Below is a small trained network, with its code and all its weights. Each question gives an input and a class and asks what happens when units are switched off, that is, made to give their printed mean instead of their output.

import numpy as np


def w(rows, s, z=0):
    codes = np.array(rows[::2]) - 128.0
    scale = np.full(codes.shape[1], s)
    scale[-1] = z or s
    return codes * scale


def norm(h):
    return h / np.sqrt((h * h).mean(-1, keepdims=True) + 1e-5)


def f(y):
    return np.maximum(y, 0)


def log_softmax(a):
    a = a - a.max(-1, keepdims=True)
    return a - np.log(np.exp(a).sum(-1, keepdims=True))


def net(x, mask):
    res = np.array(x, float).reshape(1, 7) / 4 @ E
    u = 0
    for l in range(2):
        y = f(norm(res) @ A[l][:, :-1].T + A[l][:, -1])
        res = res + np.where(mask[u : u + 4], y, B[l][:, -1]) @ B[l][:, :-1]
        u += 4
    return log_softmax(norm(res)[-1] @ U[:, :-1].T + U[:, -1])


A, B = {}, {}
E = w([
[141,57,103,170,137,82,129,204,177,107,96,127],'x0',
[132,125,112,91,58,158,82,217,127,143,166,102],'x1',
[85,77,45,167,101,118,138,137,176,69,114,111],'x2',
[108,122,148,146,112,112,131,115,141,125,111,70],'x3',
[122,123,124,197,103,145,57,127,199,112,2,166],'x4',
[126,138,123,93,182,203,169,151,97,80,162,163],'x5',
[148,138,109,114,115,101,110,139,126,138,153,204],'x6',
],0.0049)
A[0] = w([
[116,156,139,109,78,250,98,159,119,121,120,109,3],'0.n1',
[128,131,150,123,109,158,97,154,129,130,94,110,79],'0.n2',
[129,121,97,124,26,61,107,172,134,152,164,112,63],'0.n3',
[115,143,75,117,127,143,163,20,118,122,165,122,40],'0.n4',
],0.016,0.0041)
B[0] = w([
[167,178,168,94,75,189,151,111,135,181,1,49,221],'0.n1',
[136,119,131,152,169,122,197,138,130,122,82,101,184],'0.n2',
[77,98,54,97,92,60,79,124,109,93,211,130,254],'0.n3',
[46,166,135,138,157,180,158,97,98,53,123,158,238],'0.n4',
],0.0083,0.0086)
A[1] = w([
[153,125,126,96,146,180,133,207,107,149,243,170,6],'1.n1',
[153,194,156,31,112,186,140,142,58,169,201,138,116],'1.n2',
[152,157,140,158,116,67,93,42,131,182,80,202,65],'1.n3',
[84,144,196,113,124,97,172,76,91,142,129,5,150],'1.n4',
],0.014,0.0021)
B[1] = w([
[132,82,94,171,152,173,170,203,165,98,26,93,171],'1.n1',
[172,100,195,211,183,42,111,87,199,149,155,125,228],'1.n2',
[149,147,170,116,164,99,122,112,130,131,254,131,172],'1.n3',
[181,157,158,127,143,88,89,109,151,161,206,202,245],'1.n4',
],0.0067,0.012)
U = w([
[136,73,112,160,167,126,166,186,146,113,93,115,97],'0',
[45,154,103,121,143,175,152,100,83,66,136,178,136],'1',
[108,80,50,101,59,75,75,168,124,135,155,112,152],'2',
[155,146,186,156,161,93,118,90,153,150,160,145,166],'3',
[104,89,127,98,102,189,106,162,8,184,111,160,3],'4',
[156,168,150,89,76,182,136,125,120,180,39,94,114],'5',
],0.011,0.0063)

Each question gives the input, the list of numbers given to net, and the class t.
The units are the neurons (one row each of A and B). Each row of codes is followed by its name. A weight is (code - 128) times the scale printed after its matrix; where a second scale follows, it is the last column's (A, B and U).
mask holds one flag per neuron, layer by layer. A switched-off neuron (its flag False) gives its mean, the last column of its row in B, instead of its output. The means were averaged over made-up inputs and are rounded, as every weight is.
A unit's drop is (log p(t) with every unit on - log p(t) with that unit switched off) / (log p(t) with every unit on - log p(t) with every unit switched off).
The circuit of an input: a set's keep is (log p(t) with only the set's units on - log p(t) with every unit switched off) / (log p(t) with every unit on - log p(t) with every unit switched off). Starting from all 8 units, units are removed one at a time, each time the one whose removal leaves the highest keep (on an exact tie, the one counted first), for as long as the keep stays at least 0.8.
units of the circuit, in order: the units of the circuit, biggest drop first
top k neurons in layer l: the k neurons of layer l with the biggest drops, biggest first
drop when u is switched off: that unit's drop, to one decimal
input [-6,2,3,2,3,-5,-8], class 5: units of the circuit, in order => [0.n1]
input [5,1,1,2,3,-4,-6], class 2: units of the circuit, in order => [1.n2; 0.n3]
input [3,-4,0,-1,-7,-2,7], class 1: units of the circuit, in order => [0.n1; 0.n4; 1.n4]
input [-7,-6,-4,4,4,0,4], class 1: top 2 neurons in layer 0 => [0.n4; 0.n1]
input [-3,-3,-1,-6,0,-5,-4], class 1: top 2 neurons in layer 0 => [0.n4; 0.n1]
input [7,0,-1,-7,4,-1,-3], class 0: top 2 neurons in layer 1 => [1.n4; 1.n2]
input [8,-7,6,2,-6,2,8], class 1: top 2 neurons in layer 1 => [1.n2; 1.n4]
input [-8,2,2,-8,-1,6,1], class 5: top 3 neurons in layer 0 => [0.n1; 0.n3; 0.n4]
input [-4,6,3,-3,3,-2,0], class 5: top 2 neurons in layer 0 => [0.n1; 0.n2]
input [6,-3,8,-3,-6,3,-7], class 1: top 2 neurons in layer 1 => [1.n2; 1.n1]
input [7,-2,7,-7,-8,4,-2], class 0: top 2 neurons in layer 0 => [0.n3; 0.n4]
input [1,0,-1,-5,-7,0,-2], class 0: top 2 neurons in layer 1 => [1.n1; 1.n3]
input [1,0,-2,-1,6,-8,1], class 2: top 2 neurons in layer 0 => [0.n3; 0.n1]
input [5,2,-2,3,-7,-4,7], class 2: top neuron in layer 0 => [0.n3]
input [-7,0,4,-8,3,-8,7], class 2: drop when 0.n3 is switched off => 0.4
input [-2,-4,7,-5,-4,2,6], class 1: drop when 0.n4 is switched off => 0.4
input [7,-4,-5,5,-2,8,8], class 0: drop when 0.n1 is switched off => 0.3
